[[ 0.72 -2.01  2.66 -1.90  4.51  1.11 -2.27]
 [ 0.32 -1.97  2.48 -2.43  4.45  0.33 -1.92]
 [ 0.48 -2.03  2.54 -2.26  4.49  0.53 -2.01]
 [ 0.64 -2.03  2.60 -2.06  4.54  0.89 -2.22]
 [ 0.57 -1.97  2.64 -2.18  4.54  0.58 -2.02]]
=>
[[ 0.72 -2.01  2.66 -1.90  4.51  1.11 -2.27]
 [ 0.57 -1.97  2.64 -2.18  4.54  0.58 -2.02]
 [ 0.64 -2.03  2.60 -2.06  4.54  0.89 -2.22]
 [ 0.48 -2.03  2.54 -2.26  4.49  0.53 -2.01]
 [ 0.32 -1.97  2.48 -2.43  4.45  0.33 -1.92]]

[[ 0.51 -5.31 -1.51 -0.34 -0.66]
 [ 0.68 -2.62 -0.88 -0.36 -0.04]]
=>
[[ 0.68 -2.62 -0.88 -0.36 -0.04]
 [ 0.51 -5.31 -1.51 -0.34 -0.66]]

[[-0.78 -0.17 -0.54]
 [ 3.43  0.73  2.36]
 [-4.40 -0.94 -3.02]
 [-1.52 -0.32 -1.04]
 [-4.20 -0.90 -2.89]
 [-2.48 -0.53 -1.71]
 [ 1.61  0.34  1.10]
 [-3.47 -0.74 -2.39]
 [-2.63 -0.56 -1.81]]
=>
[[ 3.43  0.73  2.36]
 [ 1.61  0.34  1.10]
 [-0.78 -0.17 -0.54]
 [-1.52 -0.32 -1.04]
 [-2.48 -0.53 -1.71]
 [-2.63 -0.56 -1.81]
 [-3.47 -0.74 -2.39]
 [-4.20 -0.90 -2.89]
 [-4.40 -0.94 -3.02]]

[[ 0.11 -1.08  0.43  1.07  1.49  1.39 -1.78  1.62]
 [-1.57 -0.69 -1.96 -0.07  1.46  1.87  0.62 -0.34]
 [ 1.03  0.71 -0.02  0.47  0.00 -0.34  0.32 -1.28]
 [ 2.42 -0.51 -0.24 -0.40 -0.87 -3.95 -3.37  0.14]
 [-0.30 -1.75  1.37  0.38  0.73  1.30 -1.12  0.10]
 [-1.59 -0.07 -1.95  0.65  0.04  1.44 -1.52  0.05]
 [-0.71 -1.19  2.24  1.64 -0.60 -3.81 -0.29  0.76]
 [-3.10  0.78  0.24 -0.05 -2.91 -0.10 -0.54  1.63]
 [ 1.22 -0.43  0.25  0.51  0.41 -1.55 -1.95 -0.81]
 [ 2.95 -0.16  3.12 -2.50  0.14 -1.18 -1.27  0.08]]
=>
[[ 2.95 -0.16  3.12 -2.50  0.14 -1.18 -1.27  0.08]
 [-0.71 -1.19  2.24  1.64 -0.60 -3.81 -0.29  0.76]
 [-0.30 -1.75  1.37  0.38  0.73  1.30 -1.12  0.10]
 [ 0.11 -1.08  0.43  1.07  1.49  1.39 -1.78  1.62]
 [ 1.22 -0.43  0.25  0.51  0.41 -1.55 -1.95 -0.81]
 [-3.10  0.78  0.24 -0.05 -2.91 -0.10 -0.54  1.63]
 [ 1.03  0.71 -0.02  0.47  0.00 -0.34  0.32 -1.28]
 [ 2.42 -0.51 -0.24 -0.40 -0.87 -3.95 -3.37  0.14]
 [-1.59 -0.07 -1.95  0.65  0.04  1.44 -1.52  0.05]
 [-1.57 -0.69 -1.96 -0.07  1.46  1.87  0.62 -0.34]]

[[ 0.11 -0.77  0.20]
 [ 1.89  0.67  1.96]
 [ 4.62 -0.45  0.66]
 [-0.53  1.28  0.09]
 [-0.10 -0.02 -0.20]
 [-0.66  1.63  0.35]
 [ 0.72 -1.60  1.86]
 [ 0.51  0.99 -0.68]
 [ 3.51 -0.71  0.47]
 [ 0.62 -0.71 -0.61]
 [-0.07 -0.59 -0.02]
 [ 2.94 -0.49  0.54]]
=>
[[ 1.89  0.67  1.96]
 [ 0.72 -1.60  1.86]
 [ 4.62 -0.45  0.66]
 [ 2.94 -0.49  0.54]
 [ 3.51 -0.71  0.47]
 [-0.66  1.63  0.35]
 [ 0.11 -0.77  0.20]
 [-0.53  1.28  0.09]
 [-0.07 -0.59 -0.02]
 [-0.10 -0.02 -0.20]
 [ 0.62 -0.71 -0.61]
 [ 0.51  0.99 -0.68]]

[[ 1.27  0.41 -0.54  1.91 -4.12 -1.05 -3.09 -5.11  1.88 -3.93 -1.65  2.50
   0.14  1.71  1.75]
 [-1.71  2.55 -2.21 -0.36  0.15  2.14  0.92 -0.08 -1.41  0.65 -1.65 -0.17
  -2.55 -0.93 -0.76]
 [ 1.27 -0.19 -0.15  1.68 -2.17 -1.04 -2.36 -2.37  1.80 -2.30 -1.83  1.46
   0.28  1.54  1.82]
 [-0.64  2.45 -1.32  1.62 -0.90  1.16 -0.66 -0.57  1.40 -0.64 -0.68  1.10
  -1.61  1.67  1.82]
 [ 0.02  1.93 -1.39  1.29 -2.35 -0.31 -1.91 -1.66  1.09 -1.45 -1.29  1.27
  -1.52  1.39  1.44]
 [ 2.53 -1.77  2.30  2.31  0.84 -0.76 -0.61  1.02  2.66 -0.76  1.38  1.50
   2.82  2.29  2.43]]
=>
[[ 2.53 -1.77  2.30  2.31  0.84 -0.76 -0.61  1.02  2.66 -0.76  1.38  1.50
   2.82  2.29  2.43]
 [ 1.27 -0.19 -0.15  1.68 -2.17 -1.04 -2.36 -2.37  1.80 -2.30 -1.83  1.46
   0.28  1.54  1.82]
 [ 1.27  0.41 -0.54  1.91 -4.12 -1.05 -3.09 -5.11  1.88 -3.93 -1.65  2.50
   0.14  1.71  1.75]
 [-0.64  2.45 -1.32  1.62 -0.90  1.16 -0.66 -0.57  1.40 -0.64 -0.68  1.10
  -1.61  1.67  1.82]
 [ 0.02  1.93 -1.39  1.29 -2.35 -0.31 -1.91 -1.66  1.09 -1.45 -1.29  1.27
  -1.52  1.39  1.44]
 [-1.71  2.55 -2.21 -0.36  0.15  2.14  0.92 -0.08 -1.41  0.65 -1.65 -0.17
  -2.55 -0.93 -0.76]]
